[[  0.8   3.4   2.8   2.1]
 [-51.5 -10.9 -45.6 -37.1]
 [ 23.4  15.3  19.9  35.7]
 [  3.0 -25.1  26.2 -20.2]
 [-23.5   5.6 -32.2  12.5]
 [ -7.2   9.8 -19.2   8.3]
 [-16.7 -13.8  -4.7  -1.6]
 [-12.3  -8.3  -9.5 -16.9]
 [ -4.7 -15.8   3.3 -11.4]
 [-23.0 -10.0 -18.1 -19.6]
 [ -9.9 -17.2   5.8  -3.8]
 [  5.5  -2.0   2.0 -12.6]]
:
[[  3.0 -25.1  26.2 -20.2]
 [ 23.4  15.3  19.9  35.7]
 [ -9.9 -17.2   5.8  -3.8]
 [ -4.7 -15.8   3.3 -11.4]
 [  0.8   3.4   2.8   2.1]
 [  5.5  -2.0   2.0 -12.6]
 [-16.7 -13.8  -4.7  -1.6]
 [-12.3  -8.3  -9.5 -16.9]
 [-23.0 -10.0 -18.1 -19.6]
 [ -7.2   9.8 -19.2   8.3]
 [-23.5   5.6 -32.2  12.5]
 [-51.5 -10.9 -45.6 -37.1]]

[[-10.2   2.8  -1.8   0.9   3.9 -30.7   2.2   1.8   4.3  17.4  15.0   7.9
    9.3   1.0  -1.4]
 [ -9.6   2.3   2.6   0.1   0.4 -52.2   1.1   1.2   1.4   3.5  32.5   5.9
   26.4   0.7  18.5]
 [ -2.8   3.3   5.4  -0.3  -3.2  -3.6  -1.5  -2.6  -6.1 -32.2 -17.4   6.7
   31.1   0.9  -6.0]
 [-15.8  -0.4   4.2  -0.8  -4.2 -14.7  -1.6  -2.1  -5.1   0.1  24.0  17.3
   19.3  -0.4  20.0]]
:
[[ -2.8   3.3   5.4  -0.3  -3.2  -3.6  -1.5  -2.6  -6.1 -32.2 -17.4   6.7
   31.1   0.9  -6.0]
 [-15.8  -0.4   4.2  -0.8  -4.2 -14.7  -1.6  -2.1  -5.1   0.1  24.0  17.3
   19.3  -0.4  20.0]
 [ -9.6   2.3   2.6   0.1   0.4 -52.2   1.1   1.2   1.4   3.5  32.5   5.9
   26.4   0.7  18.5]
 [-10.2   2.8  -1.8   0.9   3.9 -30.7   2.2   1.8   4.3  17.4  15.0   7.9
    9.3   1.0  -1.4]]

[[ 48.9  -1.6  34.7 -29.0   1.7]
 [-29.3  18.4 -36.0  29.7 -27.0]
 [-31.2 -22.3  27.9 -15.9   4.0]
 [ 20.5  45.4 -18.6 -11.0  -8.4]
 [ 15.1  29.1 -24.4 -10.7   8.9]
 [ -2.9  35.1  15.6 -17.3 -13.2]
 [ 29.4  22.1  21.1 -32.4  46.6]
 [-12.1   8.6  25.5 -25.2  18.2]
 [ 31.0  26.6  15.4 -34.9  36.8]
 [-17.2   9.6  28.1  -8.3 -21.7]
 [  9.8 -34.9  22.2  -0.6  25.9]]
:
[[ 48.9  -1.6  34.7 -29.0   1.7]
 [-17.2   9.6  28.1  -8.3 -21.7]
 [-31.2 -22.3  27.9 -15.9   4.0]
 [-12.1   8.6  25.5 -25.2  18.2]
 [  9.8 -34.9  22.2  -0.6  25.9]
 [ 29.4  22.1  21.1 -32.4  46.6]
 [ -2.9  35.1  15.6 -17.3 -13.2]
 [ 31.0  26.6  15.4 -34.9  36.8]
 [ 20.5  45.4 -18.6 -11.0  -8.4]
 [ 15.1  29.1 -24.4 -10.7   8.9]
 [-29.3  18.4 -36.0  29.7 -27.0]]

[[ 55.9  13.8  -7.8 -34.0  38.8 -18.2 -30.0]
 [-55.8 -54.9   5.9  -9.4   3.6  30.3 -30.0]
 [-16.7 -25.8  -7.7   6.8 -28.5 -25.5 -30.0]
 [ -3.6  13.6  16.7 -11.6 -15.4  41.0 -30.0]]
:
[[ -3.6  13.6  16.7 -11.6 -15.4  41.0 -30.0]
 [-55.8 -54.9   5.9  -9.4   3.6  30.3 -30.0]
 [-16.7 -25.8  -7.7   6.8 -28.5 -25.5 -30.0]
 [ 55.9  13.8  -7.8 -34.0  38.8 -18.2 -30.0]]

[[  3.7   1.8   9.7  -3.3]
 [  5.5  -0.7  27.9   2.1]
 [ -2.3   5.2 -30.0   4.7]
 [ -4.2   1.2 -20.4  -0.2]
 [  0.0  -4.8 -25.3  -3.6]
 [  4.7   4.0 -16.3   4.4]
 [  1.7   0.4 -43.3   0.6]
 [ -5.8   5.5 -37.1   5.0]
 [  5.1   4.0 -52.7   5.4]
 [  8.9   2.4   3.5   2.3]
 [ -0.3   3.0  -0.6   2.3]]
:
[[  5.5  -0.7  27.9   2.1]
 [  3.7   1.8   9.7  -3.3]
 [  8.9   2.4   3.5   2.3]
 [ -0.3   3.0  -0.6   2.3]
 [  4.7   4.0 -16.3   4.4]
 [ -4.2   1.2 -20.4  -0.2]
 [  0.0  -4.8 -25.3  -3.6]
 [ -2.3   5.2 -30.0   4.7]
 [ -5.8   5.5 -37.1   5.0]
 [  1.7   0.4 -43.3   0.6]
 [  5.1   4.0 -52.7   5.4]]

[[ 39.1 -17.2   6.4   3.9 -16.6]
 [ 30.2  12.3  -1.2  10.3 -24.9]
 [ 33.9  -7.4   4.1  17.8 -27.7]
 [ 40.2  -6.3  -5.4  23.6 -12.1]
 [ 53.0  -7.7  -7.0  -5.9 -15.2]
 [ 25.1  -6.0   2.6   5.2   0.8]
 [ 37.9  -8.6  -9.3  17.1 -18.0]
 [ 26.4   3.5  -5.6  12.4  -7.3]
 [ 48.5   2.3  -3.3   3.0 -21.4]]
:
[[ 39.1 -17.2   6.4   3.9 -16.6]
 [ 33.9  -7.4   4.1  17.8 -27.7]
 [ 25.1  -6.0   2.6   5.2   0.8]
 [ 30.2  12.3  -1.2  10.3 -24.9]
 [ 48.5   2.3  -3.3   3.0 -21.4]
 [ 40.2  -6.3  -5.4  23.6 -12.1]
 [ 26.4   3.5  -5.6  12.4  -7.3]
 [ 53.0  -7.7  -7.0  -5.9 -15.2]
 [ 37.9  -8.6  -9.3  17.1 -18.0]]

[[ -4.9 -13.5  48.9  -0.3 -23.0  39.8]
 [ 32.3 -33.7 -28.5   3.9  30.1  27.7]
 [ 11.7 -56.1   7.2   8.8   6.0 -19.8]]
:
[[ -4.9 -13.5  48.9  -0.3 -23.0  39.8]
 [ 11.7 -56.1   7.2   8.8   6.0 -19.8]
 [ 32.3 -33.7 -28.5   3.9  30.1  27.7]]
